Here is a tiny trained network, its code and every weight. The questions are about switching its units off for an input and a target symbol, where a switched-off unit gives its printed mean instead of its output.

import numpy as np


def w(rows, s, z=0):
    codes = np.array(rows[::2]) - 128.0
    scale = np.full(codes.shape[1], s)
    scale[-1] = z or s
    return codes * scale


def f(y):
    return y / 2 * (1 + np.tanh(0.7978845608 * (y + 0.044715 * y**3)))


def softmax(a):
    e = np.exp(a - a.max(-1, keepdims=True))
    return e / e.sum(-1, keepdims=True)


def log_softmax(a):
    a = a - a.max(-1, keepdims=True)
    return a - np.log(np.exp(a).sum(-1, keepdims=True))


def net(x, mask):
    ids = ['αβγδεζηλμξπστφψω'.index(c) for c in x.split()]
    T = len(ids)
    res = E[ids] + P[:T]
    u = 0
    for l in range(2):
        q, k, v = (res @ M[l].T for M in (Q, K, V))
        z = softmax(np.where(np.tri(T) > 0, q @ k.T / 3**0.5, -1e9)) @ v
        res = res + np.where(mask[u], z, O[l][:, -1]) @ O[l][:, :-1]
        u += 1
        y = f(res @ A[l][:, :-1].T + A[l][:, -1])
        res = res + np.where(mask[u : u + 8], y, B[l][:, -1]) @ B[l][:, :-1]
        u += 8
    return log_softmax(res[-1] @ U[:, :-1].T + U[:, -1])


Q, K, V, O, A, B = {}, {}, {}, {}, {}, {}
E = w([
[255,143,134],'α',
[218,149,136],'β',
[151,116,139],'γ',
[99,165,126],'δ',
[217,146,131],'ε',
[160,132,144],'ζ',
[132,52,94],'η',
[153,211,160],'λ',
[173,120,131],'μ',
[128,33,159],'ξ',
[166,113,134],'π',
[241,82,116],'σ',
[137,90,138],'τ',
[182,57,7],'φ',
[156,124,141],'ψ',
[155,114,130],'ω',
],0.021)
P = w([
[123,115,78],'0',
[194,83,212],'1',
[184,75,186],'2',
[180,77,170],'3',
[169,66,147],'4',
[163,54,133],'5',
[158,47,126],'6',
[144,27,114],'7',
[134,15,92],'8',
[136,11,79],'9',
[146,2,76],'10',
[149,20,92],'11',
],0.0075)
Q[0] = w([
[223,52,110],'L0H0',
[163,1,130],'L0H0',
[222,126,43],'L0H0',
],0.0087)
K[0] = w([
[101,3,141],'L0H0',
[187,125,119],'L0H0',
[117,92,87],'L0H0',
],0.016)
V[0] = w([
[121,254,161],'L0H0',
[189,225,59],'L0H0',
[99,128,195],'L0H0',
],0.0075)
O[0] = w([
[207,30,51,7],'L0H0',
[136,145,71,77],'L0H0',
[103,9,177,108],'L0H0',
],0.011,0.014)
A[0] = w([
[180,152,10,62],'L0N0',
[149,119,179,143],'L0N1',
[152,163,159,92],'L0N2',
[167,72,133,177],'L0N3',
[71,187,103,125],'L0N4',
[172,54,158,179],'L0N5',
[137,159,199,2],'L0N6',
[182,127,192,143],'L0N7',
],0.013,0.0051)
B[0] = w([
[146,103,251,150],'L0N0',
[114,137,12,221],'L0N1',
[105,115,144,192],'L0N2',
[145,233,55,134],'L0N3',
[56,140,110,173],'L0N4',
[136,210,117,165],'L0N5',
[135,74,79,245],'L0N6',
[1,86,147,247],'L0N7',
],0.0075,0.011)
Q[1] = w([
[90,163,174],'L1H0',
[80,175,254],'L1H0',
[194,182,119],'L1H0',
],0.0092)
K[1] = w([
[177,57,130],'L1H0',
[248,112,198],'L1H0',
[78,186,163],'L1H0',
],0.011)
V[1] = w([
[145,105,215],'L1H0',
[26,150,50],'L1H0',
[2,99,58],'L1H0',
],0.0054)
O[1] = w([
[37,88,10,226],'L1H0',
[23,127,185,32],'L1H0',
[107,138,155,4],'L1H0',
],0.011,0.0038)
A[1] = w([
[124,146,141,93],'L1N0',
[109,172,198,126],'L1N1',
[93,109,141,65],'L1N2',
[157,110,8,2],'L1N3',
[152,239,99,151],'L1N4',
[95,214,106,124],'L1N5',
[248,115,134,57],'L1N6',
[143,89,116,162],'L1N7',
],0.012,0.0081)
B[1] = w([
[144,66,149,124],'L1N0',
[148,18,154,254],'L1N1',
[173,111,26,189],'L1N2',
[120,47,254,229],'L1N3',
[175,178,115,215],'L1N4',
[189,102,183,234],'L1N5',
[92,239,126,157],'L1N6',
[43,144,62,153],'L1N7',
],0.008,0.0069)
U = w([
[186,48,106,130],'α',
[165,75,100,157],'β',
[149,109,219,147],'γ',
[116,136,135,113],'δ',
[156,77,112,88],'ε',
[112,125,127,111],'ζ',
[102,123,168,13],'η',
[152,83,90,109],'λ',
[105,153,113,188],'μ',
[96,94,187,107],'ξ',
[112,127,152,228],'π',
[90,162,7,248],'σ',
[60,84,97,142],'τ',
[119,103,186,2],'φ',
[129,117,151,234],'ψ',
[115,130,150,68],'ω',
],0.013,0.0055)

Each question gives the input, a string of symbols that net reads in full, and the target symbol t.
The units are the heads (3 rows each of Q, K, V and O) and the neurons (one row each of A and B). Each row of codes is followed by its name. A weight is (code - 128) times the scale printed after its matrix; where a second scale follows, it is the last column's (O, A, B and U).
mask holds one flag per unit, layer by layer, with each layer's heads first. A switched-off unit (its flag False) gives its mean, the last column of its rows in O or B, instead of its output. The means were averaged over made-up inputs and are rounded, as every weight is.
A unit's drop is (log p(t) with every unit on - log p(t) with that unit switched off) / (log p(t) with every unit on - log p(t) with every unit switched off).
The circuit of an input: a set's keep is (log p(t) with only the set's units on - log p(t) with every unit switched off) / (log p(t) with every unit on - log p(t) with every unit switched off). Starting from the 12 units with the biggest drops (on a tie, the unit counted first), units are removed one at a time, each time the one whose removal leaves the highest keep (on an exact tie, the one counted first), for as long as the keep stays at least 0.8.
circuit, biggest first: the units of the circuit, biggest drop first
unit that matters most: the unit with the biggest drop
top k neurons: the k neurons with the biggest drops, biggest first
top k neurons in layer l: the k neurons of layer l with the biggest drops, biggest first
input σ ψ λ μ, target σ: top 3 neurons -> [L0N0 L1N3 L0N1]
input σ π β, target σ: top 3 neurons in layer 0 -> [L0N0 L0N1 L0N7]
input ξ τ β π ξ ξ π ω ε ζ, target τ: circuit, biggest first -> [L0H0 L1N2 L1H0 L0N7]
input ξ ξ α ξ τ, target τ: circuit, biggest first -> [L0H0 L1N2 L0N7 L1H0]
input σ π μ μ ψ, target σ: top 3 neurons -> [L0N0 L1N3 L0N1]
input σ σ ξ γ α ξ ξ σ, target σ: top 3 neurons -> [L0N1 L0N0 L0N7]
input ξ σ ξ ζ ω π σ π λ π η α, target ξ: top 2 neurons -> [L0N7 L1N1]
input β δ ε α σ β α φ ζ φ σ, target γ: circuit, biggest first -> [L1N5 L0H0 L1H0]
input ξ ξ σ σ π ξ σ σ, target τ: top 3 neurons -> [L0N7 L1N3 L1N2]
input ξ ξ π τ, target τ: circuit, biggest first -> [L0H0 L1N2 L1H0]
input ψ ξ ζ γ π, target τ: top 3 neurons -> [L0N1 L0N6 L1N5]
input α β μ μ β μ α ξ ξ η ξ ε, target τ: top 2 neurons -> [L1N3 L0N0]
input ξ ξ μ φ π ψ γ π φ β, target γ: top 3 neurons -> [L1N5 L0N1 L1N1]
input β α β φ ψ α σ σ φ α, target γ: top 2 neurons -> [L1N3 L1N5]
input δ ξ ξ β γ β, target τ: top 2 neurons -> [L0N1 L0N6]
input σ φ μ ξ ε ε β ξ σ σ β, target σ: top 3 neurons in layer 1 -> [L1N3 L1N1 L1N5]
input φ μ ζ, target γ: top 2 neurons in layer 1 -> [L1N5 L1N1]
input β ξ μ ξ ξ, target τ: top 4 neurons in layer 1 -> [L1N3 L1N7 L1N5 L1N4]
input η γ α β, target ξ: unit that matters most -> L1H0
input σ σ α φ γ β σ σ σ ξ ψ, target σ: circuit, biggest first -> [L0N0 L1N3]
input γ ξ α π, target τ: circuit, biggest first -> [L0N1 L0N6 L0H0 L0N7]
input γ φ ψ γ γ μ σ, target γ: unit that matters most -> L1H0
input φ α α, target γ: circuit, biggest first -> [L0H0 L1N5 L1H0]
input γ ζ γ φ ψ ε, target γ: circuit, biggest first -> [L1N5 L0H0 L1H0]
